Below is a small trained network, with its code and all its weights. Each question gives an input and a class and asks what happens when units are switched off, that is, made to give their printed mean instead of their output.

import numpy as np


def w(rows, s, z=0):
    codes = np.array(rows[::2]) - 128.0
    scale = np.full(codes.shape[1], s)
    scale[-1] = z or s
    return codes * scale


def f(y):
    return np.maximum(y, 0)


def log_softmax(a):
    a = a - a.max(-1, keepdims=True)
    return a - np.log(np.exp(a).sum(-1, keepdims=True))


def net(x, mask):
    res = np.array(x, float).reshape(1, 2) / 4 @ E
    y = f(res @ A[0][:, :-1].T + A[0][:, -1])
    res = res + np.where(mask, y, B[0][:, -1]) @ B[0][:, :-1]
    return log_softmax(res[-1] @ U[:, :-1].T + U[:, -1])


A, B = {}, {}
E = w([
[106,6,156,201,142,95,62,107,207,157],'x0',
[183,214,128,101,173,154,134,38,137,231],'x1',
],0.014)
A[0] = w([
[65,87,232,235,208,155,92,70,252,175,98],'neuron 1',
[176,202,116,109,164,200,61,65,215,254,44],'neuron 2',
[219,150,183,110,204,158,175,19,120,162,131],'neuron 3',
[148,115,95,107,121,165,169,83,169,167,246],'neuron 4',
[151,208,48,65,91,234,230,125,41,66,90],'neuron 5',
[58,106,124,125,5,78,114,206,56,43,192],'neuron 6',
[112,66,143,243,167,76,160,151,192,216,62],'neuron 7',
],0.0074,0.011)
B[0] = w([
[108,105,130,144,119,222,181,79,80,110,222],'neuron 1',
[121,103,167,70,9,122,159,201,178,138,213],'neuron 2',
[221,117,162,84,65,97,89,169,111,56,218],'neuron 3',
[162,160,153,138,184,160,15,100,59,86,215],'neuron 4',
[4,134,132,141,105,165,156,96,92,177,248],'neuron 5',
[187,78,155,118,119,120,64,146,103,106,232],'neuron 6',
[89,153,112,125,71,140,176,128,106,149,184],'neuron 7',
],0.012,0.017)
U = w([
[152,86,164,78,66,125,134,250,137,98,46],'0',
[50,125,125,135,92,195,216,81,88,183,84],'1',
[176,157,151,142,205,147,36,86,93,107,254],'2',
[114,174,110,181,141,83,172,170,167,139,104],'3',
],0.013,0.011)

Each question gives the input, the list of numbers given to net, and the class t.
The units are the neurons (one row each of A and B). Each row of codes is followed by its name. A weight is (code - 128) times the scale printed after its matrix; where a second scale follows, it is the last column's (A, B and U).
mask holds one flag per neuron, in row order. A switched-off neuron (its flag False) gives its mean, the last column of its row in B, instead of its output. The means were averaged over made-up inputs and are rounded, as every weight is.
A unit's drop is (log p(t) with every unit on - log p(t) with that unit switched off) / (log p(t) with every unit on - log p(t) with every unit switched off).
The circuit of an input: a set's keep is (log p(t) with only the set's units on - log p(t) with every unit switched off) / (log p(t) with every unit on - log p(t) with every unit switched off). Starting from all 7 units, units are removed one at a time, each time the one whose removal leaves the highest keep (on an exact tie, the one counted first), for as long as the keep stays at least 0.8.
circuit, biggest first: the units of the circuit, biggest drop first
unit that matters most: the unit with the biggest drop
top k neurons: the k neurons with the biggest drops, biggest first
drop when u is switched off: that unit's drop, to one decimal
input [3,-2], class 2: top 3 neurons	[neuron 5; neuron 2; neuron 3]
input [7,-4], class 1: circuit, biggest first	[neuron 1]
input [-4,-1], class 1: top 3 neurons	[neuron 5; neuron 3; neuron 4]
input [-4,-3], class 1: top 3 neurons	[neuron 3; neuron 4; neuron 5]
input [-6,-3], class 1: top 2 neurons	[neuron 5; neuron 3]
input [-6,6], class 0: top 3 neurons	[neuron 3; neuron 2; neuron 1]
input [4,-3], class 1: top 3 neurons	[neuron 3; neuron 4; neuron 2]
input [4,1], class 1: top 2 neurons	[neuron 6; neuron 1]
input [3,-3], class 2: top 2 neurons	[neuron 2; neuron 5]
input [-2,-3], class 2: top 2 neurons	[neuron 2; neuron 3]
input [-3,-2], class 2: top 3 neurons	[neuron 2; neuron 1; neuron 7]
input [-3,1], class 2: top 2 neurons	[neuron 2; neuron 1]
input [4,0], class 1: top 3 neurons	[neuron 6; neuron 3; neuron 1]
input [2,2], class 2: unit that matters most	neuron 5
input [2,0], class 2: top 2 neurons	[neuron 5; neuron 2]
input [1,3], class 2: top 2 neurons	[neuron 4; neuron 7]
input [4,7], class 0: drop when neuron 2 is switched off	1.4
input [-3,6], class 0: drop when neuron 2 is switched off	0.8
input [-7,8], class 0: drop when neuron 7 is switched off	0.0
input [3,2], class 2: drop when neuron 2 is switched off	0.2
input [-5,6], class 0: unit that matters most	neuron 3
